Below is a small trained network, with its code and all its weights. Each question gives an input and a class and asks what happens when units are switched off, that is, made to give their printed mean instead of their output.

import numpy as np


def w(rows, s, z=0):
    codes = np.array(rows[::2]) - 128.0
    scale = np.full(codes.shape[1], s)
    scale[-1] = z or s
    return codes * scale


def f(y):
    return np.maximum(y, 0)


def log_softmax(a):
    a = a - a.max(-1, keepdims=True)
    return a - np.log(np.exp(a).sum(-1, keepdims=True))


def net(x, mask):
    res = np.array(x, float).reshape(1, 5) / 4 @ E
    y = f(res @ A[0][:, :-1].T + A[0][:, -1])
    res = res + np.where(mask, y, B[0][:, -1]) @ B[0][:, :-1]
    return log_softmax(res[-1] @ U[:, :-1].T + U[:, -1])


A, B = {}, {}
E = w([
[186,55,150,140,43],'x0',
[31,146,151,161,77],'x1',
[128,128,129,127,128],'x2',
[95,10,99,97,168],'x3',
[128,128,128,128,127],'x4',
],0.012)
A[0] = w([
[8,110,140,142,46,182],'neuron 1',
[72,179,124,129,130,145],'neuron 2',
[167,180,132,137,99,142],'neuron 3',
[154,99,107,131,138,103],'neuron 4',
[169,105,120,112,127,142],'neuron 5',
[71,120,125,143,83,94],'neuron 6',
[165,75,124,124,127,102],'neuron 7',
[70,215,135,149,119,145],'neuron 8',
[95,156,121,121,252,34],'neuron 9',
[70,52,106,124,165,10],'neuron 10',
[54,31,128,108,182,189],'neuron 11',
[91,164,123,115,216,186],'neuron 12',
[154,59,124,130,120,108],'neuron 13',
[158,95,131,153,55,134],'neuron 14',
[89,191,127,125,88,150],'neuron 15',
[190,56,131,128,140,125],'neuron 16',
[158,80,138,118,147,105],'neuron 17',
[111,147,119,129,163,184],'neuron 18',
[238,144,124,122,212,126],'neuron 19',
[156,170,120,129,102,151],'neuron 20',
[163,93,138,135,18,2],'neuron 21',
[85,115,134,139,99,31],'neuron 22',
[54,117,123,138,72,20],'neuron 23',
[69,48,135,122,175,24],'neuron 24',
[193,200,148,134,85,103],'neuron 25',
[156,99,138,131,51,125],'neuron 26',
[26,109,146,140,60,17],'neuron 27',
],0.019,0.0097)
B[0] = w([
[193,127,207,132,198,239],'neuron 1',
[162,121,163,194,104,194],'neuron 2',
[105,112,99,66,167,182],'neuron 3',
[141,129,115,155,100,156],'neuron 4',
[150,140,119,135,78,169],'neuron 5',
[100,99,103,77,165,168],'neuron 6',
[142,140,124,180,82,176],'neuron 7',
[207,120,163,197,81,224],'neuron 8',
[65,140,39,79,89,200],'neuron 9',
[164,109,199,72,212,184],'neuron 10',
[74,141,42,88,65,250],'neuron 11',
[120,116,170,70,215,224],'neuron 12',
[145,155,142,189,81,186],'neuron 13',
[85,127,88,90,112,190],'neuron 14',
[153,138,158,200,97,196],'neuron 15',
[133,151,119,202,62,204],'neuron 16',
[121,141,134,175,82,172],'neuron 17',
[154,123,160,141,140,179],'neuron 18',
[101,98,140,30,224,218],'neuron 19',
[120,123,136,98,168,172],'neuron 20',
[164,99,181,67,253,182],'neuron 21',
[113,144,95,112,85,145],'neuron 22',
[93,129,60,76,96,165],'neuron 23',
[144,107,178,107,232,188],'neuron 24',
[60,137,91,61,141,198],'neuron 25',
[82,127,94,84,131,187],'neuron 26',
[33,145,58,83,122,187],'neuron 27',
],0.031,0.02)
U = w([
[154,104,166,109,199,81],'0',
[66,137,40,95,97,251],'1',
[200,162,149,254,24,101],'2',
],0.014,0.0015)

Each question gives the input, the list of numbers given to net, and the class t.
The units are the neurons (one row each of A and B). Each row of codes is followed by its name. A weight is (code - 128) times the scale printed after its matrix; where a second scale follows, it is the last column's (A, B and U).
mask holds one flag per neuron, in row order. A switched-off neuron (its flag False) gives its mean, the last column of its row in B, instead of its output. The means were averaged over made-up inputs and are rounded, as every weight is.
A unit's drop is (log p(t) with every unit on - log p(t) with that unit switched off) / (log p(t) with every unit on - log p(t) with every unit switched off).
unit that matters most: the unit with the biggest drop
k most important neurons: the k neurons with the biggest drops, biggest first
drop of u: that unit's drop, to one decimal
input [2,-3,2,-1,7], class 1: unit that matters most	neuron 1
input [0,5,0,-5,-6], class 2: 2 most important neurons	(neuron 8; neuron 19)
input [-2,2,-4,0,-5], class 2: 2 most important neurons	(neuron 19; neuron 21)
input [1,8,-2,-6,-3], class 0: 4 most important neurons	(neuron 1; neuron 6; neuron 16; neuron 3)
input [4,-8,3,0,-1], class 1: 2 most important neurons	(neuron 19; neuron 8)
input [1,5,-8,2,-6], class 1: 3 most important neurons	(neuron 27; neuron 12; neuron 21)
input [-2,2,-3,-4,5], class 2: 2 most important neurons	(neuron 19; neuron 8)
input [0,8,4,-2,-2], class 2: 2 most important neurons	(neuron 8; neuron 19)
input [8,-5,3,0,2], class 1: 4 most important neurons	(neuron 26; neuron 8; neuron 14; neuron 19)
input [-7,-3,4,5,3], class 1: 2 most important neurons	(neuron 9; neuron 11)
input [7,7,7,2,-2], class 1: 3 most important neurons	(neuron 27; neuron 23; neuron 14)
input [0,-3,-7,5,2], class 1: 4 most important neurons	(neuron 8; neuron 11; neuron 1; neuron 15)
input [-5,4,7,-8,-3], class 2: drop of neuron 8	0.6
input [5,3,2,7,2], class 1: unit that matters most	neuron 11
input [-8,2,-1,-4,-7], class 2: drop of neuron 8	0.4
input [-2,-2,6,7,8], class 1: drop of neuron 1	0.3
